Here is a tiny trained network, its code and every weight. The questions are about switching its units off for an input and a class, where a switched-off unit gives its printed mean instead of its output.

import numpy as np


def w(rows, s, z=0):
    codes = np.array(rows[::2]) - 128.0
    scale = np.full(codes.shape[1], s)
    scale[-1] = z or s
    return codes * scale


def norm(h):
    return h / np.sqrt((h * h).mean(-1, keepdims=True) + 1e-5)


def f(y):
    return y / 2 * (1 + np.tanh(0.7978845608 * (y + 0.044715 * y**3)))


def log_softmax(a):
    a = a - a.max(-1, keepdims=True)
    return a - np.log(np.exp(a).sum(-1, keepdims=True))


def net(x, mask):
    res = np.array(x, float).reshape(1, 5) / 4 @ E
    u = 0
    for l in range(3):
        y = f(norm(res) @ A[l][:, :-1].T + A[l][:, -1])
        res = res + np.where(mask[u : u + 10], y, B[l][:, -1]) @ B[l][:, :-1]
        u += 10
    return log_softmax(norm(res)[-1] @ U[:, :-1].T + U[:, -1])


A, B = {}, {}
E = w([
[145,139,129,107,159,86,108,222,63,55,117,128],'x0',
[104,237,140,72,72,73,156,91,100,112,241,168],'x1',
[102,119,183,163,138,101,250,109,165,46,122,126],'x2',
[124,133,129,128,130,126,128,127,126,128,123,124],'x3',
[125,129,120,126,130,127,129,132,133,131,133,127],'x4',
],0.0024)
A[0] = w([
[150,153,126,88,86,143,78,98,140,190,161,159,101],'0.n0',
[174,62,3,119,141,219,17,173,120,189,54,56,99],'0.n1',
[119,123,142,140,130,127,119,127,139,133,116,141,107],'0.n2',
[129,129,131,144,138,114,118,131,148,134,124,142,118],'0.n3',
[132,176,125,110,114,99,113,155,90,159,146,158,94],'0.n4',
[174,72,146,162,167,120,122,219,131,76,87,108,94],'0.n5',
[82,51,132,184,144,224,116,53,212,201,58,87,77],'0.n6',
[127,205,144,125,25,93,157,33,181,167,192,131,82],'0.n7',
[103,66,175,203,176,155,174,124,157,100,68,109,22],'0.n8',
[108,53,188,202,196,153,187,126,180,91,47,111,5],'0.n9',
],0.0025,0.002)
B[0] = w([
[114,110,58,133,173,134,136,140,59,153,64,43,146],'0.n0',
[108,136,252,197,174,51,144,121,138,148,146,229,252],'0.n1',
[124,124,112,115,134,118,134,124,124,144,157,139,124],'0.n2',
[125,131,121,117,127,133,134,126,126,139,139,137,126],'0.n3',
[181,82,124,131,100,154,111,131,151,86,138,69,131],'0.n4',
[7,134,113,96,185,180,151,126,114,105,126,119,172],'0.n5',
[226,211,146,141,48,31,132,109,136,155,178,131,228],'0.n6',
[63,46,142,133,218,199,83,142,142,104,22,145,185],'0.n7',
[130,130,44,51,88,166,104,147,125,107,141,106,170],'0.n8',
[127,131,20,48,94,190,93,161,117,126,174,69,194],'0.n9',
],0.0026,0.0033)
A[1] = w([
[129,85,117,141,178,194,57,150,85,191,108,175,57],'1.n0',
[209,109,21,113,21,165,173,90,193,153,166,55,8],'1.n1',
[127,151,112,134,154,103,45,195,48,132,103,141,77],'1.n2',
[117,154,166,132,114,107,86,51,133,201,149,175,136],'1.n3',
[132,136,135,119,122,141,129,142,136,131,133,124,116],'1.n4',
[104,129,83,118,124,205,47,52,128,219,153,141,83],'1.n5',
[123,155,156,118,133,101,162,110,128,119,166,116,83],'1.n6',
[199,123,32,113,43,163,160,86,191,147,151,55,49],'1.n7',
[108,115,144,154,92,157,213,33,254,120,106,99,81],'1.n8',
[225,172,68,69,81,95,51,189,63,117,155,74,68],'1.n9',
],0.0029,0.0015)
B[1] = w([
[142,190,151,111,130,56,178,164,167,78,182,95,175],'1.n0',
[129,147,178,133,217,26,73,218,110,119,150,120,193],'1.n1',
[96,93,159,87,152,152,94,110,197,84,182,149,195],'1.n2',
[100,105,70,111,107,203,186,117,107,102,87,74,225],'1.n3',
[125,125,139,134,144,117,131,119,106,131,110,119,122],'1.n4',
[122,153,53,111,94,120,231,204,83,41,70,47,184],'1.n5',
[153,115,148,165,110,148,93,137,138,160,101,138,128],'1.n6',
[132,177,182,129,209,23,71,240,114,91,145,123,185],'1.n7',
[107,89,178,85,189,162,5,130,110,99,183,211,254],'1.n8',
[73,69,164,131,140,214,141,6,176,116,154,215,177],'1.n9',
],0.0028,0.002)
A[2] = w([
[118,161,74,114,117,150,143,125,112,140,116,80,72],'2.n0',
[122,77,9,79,138,190,185,184,132,75,96,2,67],'2.n1',
[129,151,100,88,103,105,81,111,94,130,178,139,148],'2.n2',
[154,188,119,145,45,97,247,85,86,87,133,107,2],'2.n3',
[236,127,118,198,77,68,154,115,150,220,97,97,21],'2.n4',
[146,97,185,153,171,73,113,216,138,97,143,183,73],'2.n5',
[154,134,158,143,121,95,146,160,144,94,147,147,28],'2.n6',
[138,146,99,70,126,122,86,128,89,107,178,143,95],'2.n7',
[217,129,115,203,83,72,163,136,151,217,99,89,29],'2.n8',
[143,177,152,149,114,83,171,130,121,93,139,121,62],'2.n9',
],0.0031,0.00065)
B[2] = w([
[117,139,111,146,143,105,145,168,83,70,108,112,117],'2.n0',
[103,169,58,148,50,170,162,67,67,211,65,79,219],'2.n1',
[125,84,157,196,158,143,217,115,163,120,59,117,140],'2.n2',
[188,78,123,143,200,100,5,193,171,212,127,90,137],'2.n3',
[52,103,163,94,160,202,126,62,139,16,179,195,182],'2.n4',
[200,186,85,126,53,73,140,148,146,187,150,44,250],'2.n5',
[136,122,68,111,116,122,111,167,134,197,121,99,142],'2.n6',
[138,81,156,202,130,152,185,109,180,139,47,126,151],'2.n7',
[85,99,164,62,135,179,152,76,135,22,172,197,177],'2.n8',
[149,98,113,117,145,121,51,161,151,185,104,108,129],'2.n9',
],0.0029,0.0026)
U = w([
[95,96,189,115,143,200,128,7,145,79,167,255,181],'0',
[197,146,154,137,155,5,83,240,156,156,155,95,185],'1',
[97,148,8,124,85,181,192,118,53,144,32,34,1],'2',
],0.0051,0.00027)

Each question gives the input, the list of numbers given to net, and the class t.
The units are the neurons (one row each of A and B). Each row of codes is followed by its name. A weight is (code - 128) times the scale printed after its matrix; where a second scale follows, it is the last column's (A, B and U).
mask holds one flag per neuron, layer by layer. A switched-off neuron (its flag False) gives its mean, the last column of its row in B, instead of its output. The means were averaged over made-up inputs and are rounded, as every weight is.
A unit's drop is (log p(t) with every unit on - log p(t) with that unit switched off) / (log p(t) with every unit on - log p(t) with every unit switched off).
The circuit of an input: a set's keep is (log p(t) with only the set's units on - log p(t) with every unit switched off) / (log p(t) with every unit on - log p(t) with every unit switched off). Starting from the 12 units with the biggest drops (on a tie, the unit counted first), units are removed one at a time, each time the one whose removal leaves the highest keep (on an exact tie, the one counted first), for as long as the keep stays at least 0.8.
circuit, biggest first: the units of the circuit, biggest drop first
top k neurons: the k neurons with the biggest drops, biggest first
top k neurons in layer l: the k neurons of layer l with the biggest drops, biggest first
drop of u: that unit's drop, to one decimal
input [-6,1,-1,3,-7], class 2: circuit, biggest first => [1.n5]
input [7,7,0,2,0], class 0: top 3 neurons => [1.n9, 0.n1, 1.n5]
input [6,-1,6,-2,-6], class 2: circuit, biggest first => [0.n1, 2.n1]
input [7,-1,1,-7,-7], class 2: top 4 neurons => [0.n1, 0.n6, 0.n5, 1.n8]
input [-7,-4,2,0,3], class 1: top 2 neurons => [1.n7, 1.n1]
input [1,1,-5,4,5], class 0: top 4 neurons in layer 1 => [1.n7, 1.n1, 1.n2, 1.n3]
input [-4,0,8,1,5], class 1: top 2 neurons => [0.n1, 0.n9]
input [2,7,2,0,-8], class 1: top 2 neurons => [2.n3, 1.n8]
input [0,4,-5,4,3], class 2: top 2 neurons => [1.n5, 0.n6]
input [-1,0,-6,-4,1], class 0: top 2 neurons => [0.n1, 0.n9]
input [2,4,-7,8,-6], class 0: top 2 neurons in layer 1 => [1.n9, 1.n2]
input [5,1,0,-4,8], class 0: top 2 neurons => [0.n1, 1.n9]
input [-3,2,0,-6,5], class 2: top 2 neurons => [0.n1, 0.n7]
input [7,5,-5,-8,-3], class 0: circuit, biggest first => [1.n9]
input [-3,-8,-1,1,2], class 0: top 2 neurons => [0.n1, 0.n6]
input [-7,-5,4,-2,-4], class 1: drop of 2.n3 => 0.0
input [-5,0,5,3,1], class 1: drop of 0.n1 => 0.8
input [5,-7,8,-4,-8], class 2: drop of 2.n1 => 0.1
input [6,8,-8,-6,-5], class 0: drop of 1.n9 => 1.6
input [8,-6,7,3,6], class 2: top neuron => [2.n1]
